Below are the code and all the weights of a small trained network. Each question names an input and a class and asks about switching units off, where a switched-off unit gives its printed mean instead of its output.

import numpy as np


def w(rows, s, z=0):
    codes = np.array(rows[::2]) - 128.0
    scale = np.full(codes.shape[1], s)
    scale[-1] = z or s
    return codes * scale


def f(y):
    return y / 2 * (1 + np.tanh(0.7978845608 * (y + 0.044715 * y**3)))


def log_softmax(a):
    a = a - a.max(-1, keepdims=True)
    return a - np.log(np.exp(a).sum(-1, keepdims=True))


def net(x, mask):
    res = np.array(x, float).reshape(1, 6) / 4 @ E
    y = f(res @ A[0][:, :-1].T + A[0][:, -1])
    res = res + np.where(mask, y, B[0][:, -1]) @ B[0][:, :-1]
    return log_softmax(res[-1] @ U[:, :-1].T + U[:, -1])


A, B = {}, {}
E = w([
[108,116,146,107,70,154,173],'x0',
[39,65,91,121,86,178,25],'x1',
[175,144,116,125,137,133,178],'x2',
[130,47,173,181,217,179,101],'x3',
[101,22,103,136,67,183,151],'x4',
[47,129,208,179,51,2,137],'x5',
],0.0091)
A[0] = w([
[141,95,115,94,228,183,126,252],'neuron 0',
[134,72,124,77,222,128,125,192],'neuron 1',
[122,197,98,179,235,80,2,76],'neuron 2',
[65,52,108,118,51,213,147,100],'neuron 3',
[129,86,239,206,148,134,138,121],'neuron 4',
[96,210,6,36,165,118,105,126],'neuron 5',
[75,169,123,158,27,72,81,179],'neuron 6',
[144,142,26,74,48,200,33,218],'neuron 7',
[193,119,136,85,136,57,180,178],'neuron 8',
],0.0082,0.0027)
B[0] = w([
[155,196,46,58,130,113,33,233],'neuron 0',
[138,92,175,117,141,60,69,190],'neuron 1',
[224,34,82,1,228,65,79,213],'neuron 2',
[149,81,76,205,185,101,48,238],'neuron 3',
[69,102,212,57,72,168,168,208],'neuron 4',
[89,113,217,130,80,98,230,212],'neuron 5',
[145,143,75,123,124,107,135,243],'neuron 6',
[153,102,140,80,20,82,113,255],'neuron 7',
[163,170,65,83,17,112,91,205],'neuron 8',
],0.008,0.0084)
U = w([
[164,253,123,140,126,94,136,250],'0',
[99,106,172,100,87,161,174,64],'1',
[171,90,106,93,153,126,74,159],'2',
[96,91,135,196,184,176,138,1],'3',
],0.013,0.003)

Each question gives the input, the list of numbers given to net, and the class t.
The units are the neurons (one row each of A and B). Each row of codes is followed by its name. A weight is (code - 128) times the scale printed after its matrix; where a second scale follows, it is the last column's (A, B and U).
mask holds one flag per neuron, in row order. A switched-off neuron (its flag False) gives its mean, the last column of its row in B, instead of its output. The means were averaged over made-up inputs and are rounded, as every weight is.
A unit's drop is (log p(t) with every unit on - log p(t) with that unit switched off) / (log p(t) with every unit on - log p(t) with every unit switched off).
The circuit of an input: a set's keep is (log p(t) with only the set's units on - log p(t) with every unit switched off) / (log p(t) with every unit on - log p(t) with every unit switched off). Starting from all 9 units, units are removed one at a time, each time the one whose removal leaves the highest keep (on an exact tie, the one counted first), for as long as the keep stays at least 0.8.
units of the circuit, in order: the units of the circuit, biggest drop first
most important unit: the unit with the biggest drop
top k neurons: the k neurons with the biggest drops, biggest first
drop of u: that unit's drop, to one decimal
input [4,8,-5,5,8,7], class 3: most important unit	neuron 3
input [-5,0,4,-3,6,5], class 0: units of the circuit, in order	[neuron 2; neuron 4]
input [7,0,-8,1,2,6], class 3: units of the circuit, in order	[neuron 3; neuron 7; neuron 8]
input [-7,4,-1,-8,-2,-6], class 1: top 2 neurons	[neuron 5; neuron 3]
input [-8,-2,4,-4,2,-6], class 0: top 2 neurons	[neuron 5; neuron 3]
input [8,2,1,6,-4,3], class 1: top 2 neurons	[neuron 4; neuron 3]
input [1,-3,3,8,5,1], class 3: top 2 neurons	[neuron 7; neuron 2]
input [1,4,1,-7,-7,-2], class 1: units of the circuit, in order	[neuron 5; neuron 0]
input [-5,-3,7,-2,-6,-6], class 2: top 2 neurons	[neuron 2; neuron 1]
input [-5,3,0,-7,6,5], class 0: units of the circuit, in order	[neuron 2; neuron 6]
input [-1,0,-4,4,6,6], class 3: top 4 neurons	[neuron 3; neuron 7; neuron 8; neuron 5]
input [-1,1,-1,5,3,4], class 1: top 2 neurons	[neuron 4; neuron 2]
input [-7,-4,3,1,-3,3], class 2: top 2 neurons	[neuron 2; neuron 5]
input [-3,-6,-4,7,2,7], class 1: most important unit	neuron 4
input [-3,4,4,0,-6,8], class 2: top 2 neurons	[neuron 2; neuron 5]
input [3,7,0,-6,-1,-7], class 1: top 2 neurons	[neuron 5; neuron 2]
input [8,-3,-3,-5,6,2], class 2: top 3 neurons	[neuron 3; neuron 5; neuron 4]
input [7,-1,-6,-4,1,6], class 0: drop of neuron 6	0.5
input [-5,-1,5,4,-7,3], class 2: drop of neuron 2	1.2
input [-4,-7,6,4,8,3], class 1: units of the circuit, in order	[neuron 4]
input [-2,0,-7,8,2,6], class 1: drop of neuron 2	0.0
